Below are the code and all the weights of a small trained network. Each question names an input and a class and asks about switching units off, where a switched-off unit gives its printed mean instead of its output.

import numpy as np


def w(rows, s, z=0):
    codes = np.array(rows[::2]) - 128.0
    scale = np.full(codes.shape[1], s)
    scale[-1] = z or s
    return codes * scale


def norm(h):
    return h / np.sqrt((h * h).mean(-1, keepdims=True) + 1e-5)


def f(y):
    return np.maximum(y, 0)


def log_softmax(a):
    a = a - a.max(-1, keepdims=True)
    return a - np.log(np.exp(a).sum(-1, keepdims=True))


def net(x, mask):
    res = np.array(x, float).reshape(1, 7) / 4 @ E
    u = 0
    for l in range(2):
        y = f(norm(res) @ A[l][:, :-1].T + A[l][:, -1])
        res = res + np.where(mask[u : u + 14], y, B[l][:, -1]) @ B[l][:, :-1]
        u += 14
    return log_softmax(norm(res)[-1] @ U[:, :-1].T + U[:, -1])


A, B = {}, {}
E = w([
[29,121,122,74,86,53,226,87,107,104],'x0',
[156,140,121,102,24,204,142,125,192,11],'x1',
[128,128,134,127,129,130,127,129,130,125],'x2',
[128,125,123,128,127,128,130,128,126,129],'x3',
[17,177,147,225,122,175,121,188,91,87],'x4',
[148,178,158,100,212,191,180,72,69,82],'x5',
[158,228,93,97,152,89,174,222,159,111],'x6',
],0.0011)
A[0] = w([
[123,54,128,183,147,177,85,33,45,79,102],'L0N0',
[202,142,50,85,199,198,205,29,46,128,85],'L0N1',
[58,174,176,54,50,25,204,64,94,115,5],'L0N2',
[123,209,93,137,149,73,174,213,137,56,98],'L0N3',
[189,80,133,49,74,177,154,131,215,106,113],'L0N4',
[84,137,185,148,57,215,119,173,188,76,116],'L0N5',
[110,113,177,123,183,102,146,147,120,188,52],'L0N6',
[38,144,165,103,66,61,179,67,86,118,123],'L0N7',
[54,136,152,174,179,114,114,178,119,189,121],'L0N8',
[203,176,75,135,183,78,113,217,167,93,96],'L0N9',
[166,70,157,84,203,81,135,116,132,223,101],'L0N10',
[199,108,211,128,149,145,43,112,159,142,115],'L0N11',
[109,35,77,183,96,122,72,95,125,133,122],'L0N12',
[124,206,86,137,178,250,217,83,29,85,82],'L0N13',
],0.0019,0.0028)
B[0] = w([
[109,169,150,81,107,158,176,134,158,191,214],'L0N0',
[104,105,188,110,146,77,71,163,201,100,235],'L0N1',
[134,20,4,156,200,189,216,210,157,100,184],'L0N2',
[100,131,155,91,95,183,130,85,147,209,213],'L0N3',
[114,181,97,173,137,104,94,94,63,112,239],'L0N4',
[138,158,77,134,154,91,101,75,81,125,224],'L0N5',
[125,157,79,145,137,97,96,88,97,116,140],'L0N6',
[160,71,80,163,197,201,146,182,145,129,249],'L0N7',
[140,165,91,124,94,132,113,76,107,43,210],'L0N8',
[83,130,153,97,97,183,144,75,136,206,213],'L0N9',
[116,192,109,161,86,128,128,107,81,44,217],'L0N10',
[109,92,71,135,164,146,209,154,131,125,204],'L0N11',
[83,184,164,73,133,138,156,144,166,159,200],'L0N12',
[105,106,181,113,154,74,65,151,207,90,241],'L0N13',
],0.0027,0.0015)
A[1] = w([
[86,69,101,180,12,64,81,211,172,160,90],'L1N0',
[94,10,207,146,95,191,127,57,108,165,73],'L1N1',
[112,120,203,119,169,130,166,112,79,101,104],'L1N2',
[167,145,126,129,55,138,135,111,97,56,2],'L1N3',
[191,163,144,172,159,212,49,164,143,152,112],'L1N4',
[147,139,128,101,70,177,171,131,161,31,109],'L1N5',
[139,213,154,72,137,108,213,214,129,168,62],'L1N6',
[206,110,106,77,106,108,109,96,177,137,124],'L1N7',
[215,101,126,164,157,183,99,178,123,155,16],'L1N8',
[206,110,138,59,180,103,171,78,132,107,100],'L1N9',
[143,95,101,121,67,54,103,160,158,158,80],'L1N10',
[204,81,101,86,114,62,153,100,122,135,34],'L1N11',
[51,185,158,193,134,184,134,181,106,61,80],'L1N12',
[114,134,146,167,218,39,124,138,5,204,117],'L1N13',
],0.0029,0.0019)
B[1] = w([
[177,131,204,80,237,145,133,105,149,70,223],'L1N0',
[170,252,81,55,104,154,157,189,188,197,201],'L1N1',
[164,100,140,120,125,97,76,168,210,115,183],'L1N2',
[157,178,44,150,143,75,67,62,114,105,150],'L1N3',
[35,57,77,76,130,72,242,113,136,92,237],'L1N4',
[146,126,60,159,175,77,67,75,117,172,231],'L1N5',
[128,85,128,99,72,233,90,54,175,196,185],'L1N6',
[82,146,173,180,110,125,131,167,71,147,221],'L1N7',
[48,39,79,114,142,104,239,151,122,93,157],'L1N8',
[93,127,181,214,90,125,106,200,75,149,229],'L1N9',
[117,139,198,125,193,159,113,127,133,86,180],'L1N10',
[95,134,185,211,114,156,132,198,47,133,177],'L1N11',
[217,81,178,142,89,73,135,159,55,199,249],'L1N12',
[184,146,56,128,49,150,89,65,165,32,218],'L1N13',
],0.0028,0.0021)
U = w([
[86,31,32,124,167,135,235,154,143,104,253],'0',
[168,185,38,159,91,96,43,29,116,73,180],'1',
[120,194,144,55,78,206,136,118,198,246,123],'2',
[136,112,253,99,218,102,86,146,192,64,50],'3',
[133,127,196,211,73,103,124,184,18,169,4],'4',
],0.007,0.00068)

Each question gives the input, the list of numbers given to net, and the class t.
The units are the neurons (one row each of A and B). Each row of codes is followed by its name. A weight is (code - 128) times the scale printed after its matrix; where a second scale follows, it is the last column's (A, B and U).
mask holds one flag per neuron, layer by layer. A switched-off neuron (its flag False) gives its mean, the last column of its row in B, instead of its output. The means were averaged over made-up inputs and are rounded, as every weight is.
A unit's drop is (log p(t) with every unit on - log p(t) with that unit switched off) / (log p(t) with every unit on - log p(t) with every unit switched off).
The circuit of an input: a set's keep is (log p(t) with only the set's units on - log p(t) with every unit switched off) / (log p(t) with every unit on - log p(t) with every unit switched off). Starting from the 12 units with the biggest drops (on a tie, the unit counted first), units are removed one at a time, each time the one whose removal leaves the highest keep (on an exact tie, the one counted first), for as long as the keep stays at least 0.8.
circuit, biggest first: the units of the circuit, biggest drop first
top k neurons: the k neurons with the biggest drops, biggest first
k most important neurons of layer l: the k neurons of layer l with the biggest drops, biggest first
input [5,8,-5,-3,-7,-6,2], class 1: circuit, biggest first : L0N4, L1N5
input [4,5,-4,-2,-2,-5,6], class 2: circuit, biggest first : L0N3, L1N6
input [5,-2,-5,7,-5,-6,7], class 2: 2 most important neurons of layer 1 : L1N6, L1N4
input [-4,-8,-2,-8,-4,-1,-1], class 1: circuit, biggest first : L1N13
input [1,-8,-4,8,8,-7,-6], class 1: circuit, biggest first : L1N13, L0N8
input [-4,0,7,-4,-6,0,5], class 4: top 3 neurons : L1N9, L1N7, L0N7
input [5,2,-7,8,-1,3,-6], class 2: top 4 neurons : L1N1, L0N0, L1N4, L0N11
input [-7,-5,-5,3,-7,3,3], class 0: 2 most important neurons of layer 1 : L1N8, L1N4
input [-3,3,6,-4,-3,4,-4], class 2: 2 most important neurons of layer 1 : L1N1, L1N0
input [-8,-1,1,-8,-1,5,5], class 0: top 2 neurons : L1N4, L1N8
input [-6,0,-5,-1,-8,-8,-3], class 3: circuit, biggest first : L1N0, L1N10
input [-5,-6,8,3,7,8,-7], class 3: circuit, biggest first : L0N13, L1N2, L1N9
input [6,-5,-7,8,-7,3,4], class 4: circuit, biggest first : L1N9, L1N11
input [-5,6,2,-5,8,4,1], class 4: circuit, biggest first : L1N12
input [-5,-5,4,1,5,6,6], class 2: top 4 neurons : L0N9, L0N3, L1N6, L0N7
input [1,-8,-1,-4,6,7,8], class 1: 4 most important neurons of layer 0 : L0N8, L0N0, L0N12, L0N6
input [0,5,5,5,3,-5,-6], class 2: 2 most important neurons of layer 0 : L0N12, L0N10
input [6,7,3,-3,-5,-2,6], class 1: 3 most important neurons of layer 1 : L1N5, L1N4, L1N3
input [-8,-7,-3,-7,6,-1,-8], class 0: 2 most important neurons of layer 1 : L1N4, L1N8
input [4,1,-6,7,7,8,-7], class 3: top 2 neurons : L0N13, L1N2
input [-8,-8,-3,-6,6,-3,7], class 0: top 3 neurons : L1N4, L1N8, L0N4
input [-2,6,5,-4,-8,-6,7], class 4: top 3 neurons : L1N7, L1N11, L0N4
input [-7,-7,6,-6,-7,7,6], class 0: 4 most important neurons of layer 0 : L0N11, L0N4, L0N5, L0N12
input [3,-1,5,6,4,5,3], class 3: circuit, biggest first : L0N13
input [0,4,0,-5,-2,6,0], class 3: top 2 neurons : L0N1, L0N13
input [-5,-7,0,3,-2,6,-1], class 1: 2 most important neurons of layer 1 : L1N13, L1N0
